cols: Y E L J C B P
[-10.8 -90.0 -91.1 -93.8 -29.2  -8.6 -46.1]  z97
[  7.5 -28.4 -42.7 -27.3   9.0 -12.8 -51.7]  z313
[ 10.1 -17.8  19.4  22.8 -41.9  46.9 -16.4]  z577
col: [-28.4 -17.8] | E
col: [ 7.5 10.1] | Y

cols: D A X S W H Q K
[-25.4   5.0 -13.9 -66.4  -9.2  -9.2   9.9  44.9]  z621
[-16.0  -2.7  18.2  56.3  16.8  16.8  39.9 -21.9]  z359
[-19.8  21.9  -0.2  12.3   1.9   1.9 -53.0 -18.1]  z501
[-20.0  13.7  -1.2 -41.7   5.6   5.6   6.4  45.8]  z577
[ -3.8 -34.1   0.0 -47.3 -17.7 -17.7  -1.3  38.9]  z168
[ 44.1 -12.3  -0.2  12.9  15.8  15.8   8.0 -33.9]  z313
[-24.3 -44.9 -38.0 -20.1   4.8   4.8 -20.6   7.3]  z738
[-21.0 -44.8 -36.5 -24.1   7.1   7.1 -17.8  11.2]  z97
[-27.8  29.2  -0.8  46.9 -15.0 -15.0  31.5 -34.4]  z95
[ 51.2   7.4  28.1  -0.4  17.6  17.6  12.9 -10.0]  z374
[53.7 16.0 23.5  1.5 17.5 17.5 13.5  1.6]  z2
col: [51.2 53.7] | D
asked: [ -3.8 -34.1   0.0 -47.3 -17.7 -17.7  -1.3  38.9] | z168
col: [-13.9  18.2  -0.2  -1.2   0.0  -0.2 -38.0 -36.5] | X
col: [ 39.9 -53.0   6.4  -1.3   8.0 -20.6 -17.8  31.5  12.9] | Q

cols: R F G T M U V N
[-17.9 -42.0  10.3  12.8  11.0   7.3 -25.9  -2.0] : z738
[-60.0 -77.8  28.3  18.5   7.6  25.0 -17.5   5.7] : z577
[-79.5 -58.6  33.2   7.3 -10.7  33.7  26.1  16.3] : z296
[-48.8 -60.4  22.7  13.9   4.8  20.4 -11.0   5.2] : z374
col: [18.5  7.3] | T
col: [-58.6 -60.4] | F
col: [10.3 28.3 33.2] | G
col: [12.8 18.5  7.3] | T

cols: timi molet fuvo Siz temiv kuz
[ 55.7 -10.6  74.7  -8.0  12.1  13.5] = z168
[47.1 47.7 81.2 42.1 50.4 -2.9] = z738
[ 16.7 -76.1   6.6 -64.0 -44.8  15.9] = z501
[50.8 52.1 82.6 51.8 58.6 -6.6] = z2
[-47.9 -49.6 -75.2 -53.5 -59.0   2.8] = z95
[-29.3 -25.7 -41.5 -21.5 -24.8   0.4] = z577
[13.9 -8.9 20.6 -6.3  0.7  0.5] = z97
col: [-47.9 -29.3] | timi
col: [ 82.6 -75.2 -41.5] | fuvo
col: [-25.7  -8.9] | molet

cols: pebiz tiba Tatu tof madom suso nomi
[ 26.5 -31.3  48.8  76.8 -27.3 -43.6 -31.1] -> z296
[-38.4  -1.8 -55.3 -48.5  18.4  32.1   2.6] -> z313
[ -6.4 -75.3 -10.3  64.1  12.0 -25.6  22.0] -> z2
[ 44.9  13.7  57.8  28.8 -11.0 -24.9 -13.6] -> z97
col: [-55.3 -10.3  57.8] | Tatu
col: [-31.1   2.6  22.0] | nomi
col: [ -1.8 -75.3  13.7] | tiba
col: [  2.6  22.0 -13.6] | nomi
col: [-48.5  64.1  28.8] | tof

cols: tef lafig neri Baguk fas Naz dusa veb
[ 26.5 -30.9  17.0 -17.4  14.6  27.3 -31.5 -51.3]  z168
[-43.5  13.1  29.0 -70.8   0.3  27.3  -6.4 -20.7]  z374
[ 26.5 -30.9  17.0 -17.4  14.6  27.3   4.4   5.4]  z97
[-43.5  13.1  29.0 -70.8   0.3  17.8  -6.4 -20.7]  z577
col: [-6.4  4.4 -6.4] | dusa
col: [27.3 27.3 27.3] | Naz
col: [ 26.5 -43.5  26.5] | tef
col: [17.0 29.0 17.0] | neri
col: [  5.4 -20.7] | veb

cols: kifo kozor Rog lepap Pas Ludok ponef Lofa
[ 39.3 -62.5 -18.3  36.8  14.2 -43.9  38.5  60.8] : z168
[ 84.8 -59.4  -6.3   6.6 -30.4   2.9  76.5  29.9] : z97
[ 21.5 -32.6   9.9 -10.5  11.0   7.9  13.8  18.4] : z621
[ 21.5 -32.6   9.9 -10.5  11.0 -74.4  13.8  18.4] : z359
[ 18.9 -27.5 -18.9  40.3  11.6 -32.7  11.7  34.4] : z2
[ 39.2 -43.3  41.5 -56.7   9.5  60.1  16.4   4.7] : z738
[-64.4  54.5 -11.4  25.1  21.3 -18.6 -63.0 -21.1] : z577
[ 43.7 -47.5  10.4  22.5  36.7  21.3  -9.6  34.2] : z95
col: [18.4 34.4] | Lofa
col: [ 14.2 -30.4  11.0  11.0] | Pas
col: [ 38.5  76.5  13.8  13.8  11.7  16.4 -63.0] | ponef
col: [-43.3  54.5] | kozor

cols: fem Nebo fazu kivo Zanol bul
[  1.2   1.1   1.0 -46.2 -36.3 -22.9] : z95
[-1.4 -0.2  0.6 -0.7  0.6 60.9] : z501
[ -1.4  -0.2   0.6  -0.7 -40.2 -16.9] : z738
[ -1.9  -0.5   1.4 -59.9  69.9   8.5] : z296
[-0.4  0.3  0.4 -8.6 -1.9 10.5] : z313
col: [0.6 0.6 1.4] | fazu
col: [-36.3   0.6] | Zanol
col: [0.6 0.6 1.4 0.4] | fazu
col: [-1.9 -0.4] | fem

